Below is a small trained network, with its code and all its weights. Each question gives an input and a class and asks what happens when units are switched off, that is, made to give their printed mean instead of their output.

import numpy as np


def w(rows, s, z=0):
    codes = np.array(rows[::2]) - 128.0
    scale = np.full(codes.shape[1], s)
    scale[-1] = z or s
    return codes * scale


def f(y):
    return y / 2 * (1 + np.tanh(0.7978845608 * (y + 0.044715 * y**3)))


def log_softmax(a):
    a = a - a.max(-1, keepdims=True)
    return a - np.log(np.exp(a).sum(-1, keepdims=True))


def net(x, mask):
    res = np.array(x, float).reshape(1, 6) / 4 @ E
    y = f(res @ A[0][:, :-1].T + A[0][:, -1])
    res = res + np.where(mask, y, B[0][:, -1]) @ B[0][:, :-1]
    return log_softmax(res[-1] @ U[:, :-1].T + U[:, -1])


A, B = {}, {}
E = w([
[133,133,130,130,136,122],'x0',
[125,113,195,100,19,51],'x1',
[117,191,170,3,134,185],'x2',
[150,70,2,46,113,85],'x3',
[125,119,128,128,123,138],'x4',
[22,175,83,142,108,117],'x5',
],0.0075)
A[0] = w([
[193,221,193,15,146,119,120],'neuron 0',
[85,161,173,31,144,191,31],'neuron 1',
[2,173,61,142,96,116,49],'neuron 2',
[136,63,47,45,117,163,16],'neuron 3',
[156,108,61,55,157,60,3],'neuron 4',
[106,69,106,132,203,219,87],'neuron 5',
[119,205,134,61,114,192,87],'neuron 6',
[249,70,172,115,152,143,64],'neuron 7',
[107,142,47,89,109,97,83],'neuron 8',
[140,115,55,85,141,62,59],'neuron 9',
[129,153,73,161,165,223,45],'neuron 10',
[236,57,124,106,121,171,92],'neuron 11',
[109,104,183,95,65,84,45],'neuron 12',
[110,127,161,124,47,74,100],'neuron 13',
[99,64,162,107,35,152,50],'neuron 14',
[136,174,215,178,166,181,100],'neuron 15',
[156,109,123,200,146,72,110],'neuron 16',
[109,137,70,145,106,107,81],'neuron 17',
[135,180,154,163,115,133,22],'neuron 18',
[116,135,98,121,218,146,206],'neuron 19',
[127,84,124,205,104,121,123],'neuron 20',
[89,184,190,191,143,141,33],'neuron 21',
[122,101,118,200,129,95,64],'neuron 22',
],0.0095,0.0068)
B[0] = w([
[95,84,41,144,151,133,254],'neuron 0',
[125,55,76,101,175,127,195],'neuron 1',
[57,192,203,185,210,107,192],'neuron 2',
[120,42,152,183,82,175,192],'neuron 3',
[145,61,171,183,95,157,173],'neuron 4',
[169,146,95,187,116,58,194],'neuron 5',
[102,59,87,129,188,103,201],'neuron 6',
[19,219,177,182,192,98,193],'neuron 7',
[115,101,176,197,111,160,182],'neuron 8',
[166,83,183,152,77,193,179],'neuron 9',
[209,143,109,193,146,60,177],'neuron 10',
[56,138,205,158,134,109,192],'neuron 11',
[216,116,89,221,167,55,172],'neuron 12',
[190,147,79,174,127,53,194],'neuron 13',
[156,162,127,184,156,100,154],'neuron 14',
[122,67,145,155,45,150,230],'neuron 15',
[105,70,55,45,185,173,185],'neuron 16',
[88,100,151,141,128,138,140],'neuron 17',
[137,29,144,254,160,139,122],'neuron 18',
[155,173,104,141,64,73,247],'neuron 19',
[105,61,46,21,175,159,186],'neuron 20',
[158,31,181,193,80,176,177],'neuron 21',
[115,55,87,97,170,128,156],'neuron 22',
],0.0095,0.0061)
U = w([
[75,68,59,91,193,152,56],'0',
[121,76,189,154,74,184,69],'1',
[202,158,105,151,140,53,78],'2',
[10,166,201,138,195,128,124],'3',
[94,145,121,102,98,140,250],'4',
[110,138,131,89,107,136,253],'5',
[170,220,140,7,105,190,114],'6',
[229,195,197,4,145,232,63],'7',
],0.011,0.016)

Each question gives the input, the list of numbers given to net, and the class t.
The units are the neurons (one row each of A and B). Each row of codes is followed by its name. A weight is (code - 128) times the scale printed after its matrix; where a second scale follows, it is the last column's (A, B and U).
mask holds one flag per neuron, in row order. A switched-off neuron (its flag False) gives its mean, the last column of its row in B, instead of its output. The means were averaged over made-up inputs and are rounded, as every weight is.
A unit's drop is (log p(t) with every unit on - log p(t) with that unit switched off) / (log p(t) with every unit on - log p(t) with every unit switched off).
The circuit of an input: a set's keep is (log p(t) with only the set's units on - log p(t) with every unit switched off) / (log p(t) with every unit on - log p(t) with every unit switched off). Starting from the 12 units with the biggest drops (on a tie, the unit counted first), units are removed one at a time, each time the one whose removal leaves the highest keep (on an exact tie, the one counted first), for as long as the keep stays at least 0.8.
units of the circuit, in order: the units of the circuit, biggest drop first
unit that matters most: the unit with the biggest drop
top k neurons: the k neurons with the biggest drops, biggest first
drop when u is switched off: that unit's drop, to one decimal
input [3,-1,-3,-6,-6,-2], class 1: top 2 neurons => [neuron 15; neuron 21]
input [-1,-4,-7,-8,1,0], class 1: unit that matters most => neuron 21
input [5,-6,4,7,1,-5], class 1: units of the circuit, in order => [neuron 3; neuron 4]
input [-8,-6,-5,5,-4,5], class 5: units of the circuit, in order => [neuron 0; neuron 6]
input [6,4,2,5,-7,-7], class 3: units of the circuit, in order => [neuron 7; neuron 11]
input [-6,4,8,-2,-2,7], class 0: units of the circuit, in order => [neuron 1; neuron 6]
input [-3,2,-6,3,2,0], class 0: units of the circuit, in order => [neuron 20; neuron 16]
input [7,7,2,-1,-2,-2], class 2: units of the circuit, in order => [neuron 12; neuron 13]
input [-7,-2,7,-1,6,8], class 3: top 3 neurons => [neuron 2; neuron 20; neuron 16]
input [-5,-8,4,-5,-1,-4], class 2: units of the circuit, in order => [neuron 10; neuron 5]
input [-3,-8,1,6,6,-2], class 2: top 3 neurons => [neuron 5; neuron 10; neuron 19]
input [-5,-6,-2,-6,1,4], class 1: top 3 neurons => [neuron 21; neuron 15; neuron 13]
input [3,-4,-7,6,7,-8], class 3: top 2 neurons => [neuron 7; neuron 11]
input [7,-2,-7,-3,2,-3], class 0: units of the circuit, in order => [neuron 16]
input [1,7,-8,1,-3,5], class 0: top 2 neurons => [neuron 20; neuron 16]
input [-6,5,6,-2,-4,-2], class 0: units of the circuit, in order => [neuron 0; neuron 1]
input [5,8,8,-8,3,-6], class 0: top 4 neurons => [neuron 0; neuron 1; neuron 6; neuron 19]
input [3,6,2,3,0,-5], class 2: top 2 neurons => [neuron 12; neuron 13]
input [0,-7,-8,-1,-8,-4], class 0: top 3 neurons => [neuron 16; neuron 20; neuron 22]
input [-1,3,-1,-1,-6,7], class 3: units of the circuit, in order => [neuron 2]
input [-6,8,-1,7,-1,5], class 2: top 4 neurons => [neuron 13; neuron 12; neuron 14; neuron 15]
input [-3,-8,-4,-2,-8,-2], class 2: top 2 neurons => [neuron 10; neuron 5]
input [2,2,2,-8,-6,8], class 1: top 3 neurons => [neuron 21; neuron 15; neuron 7]
input [6,3,4,-4,7,-8], class 3: drop when neuron 7 is switched off => 0.6
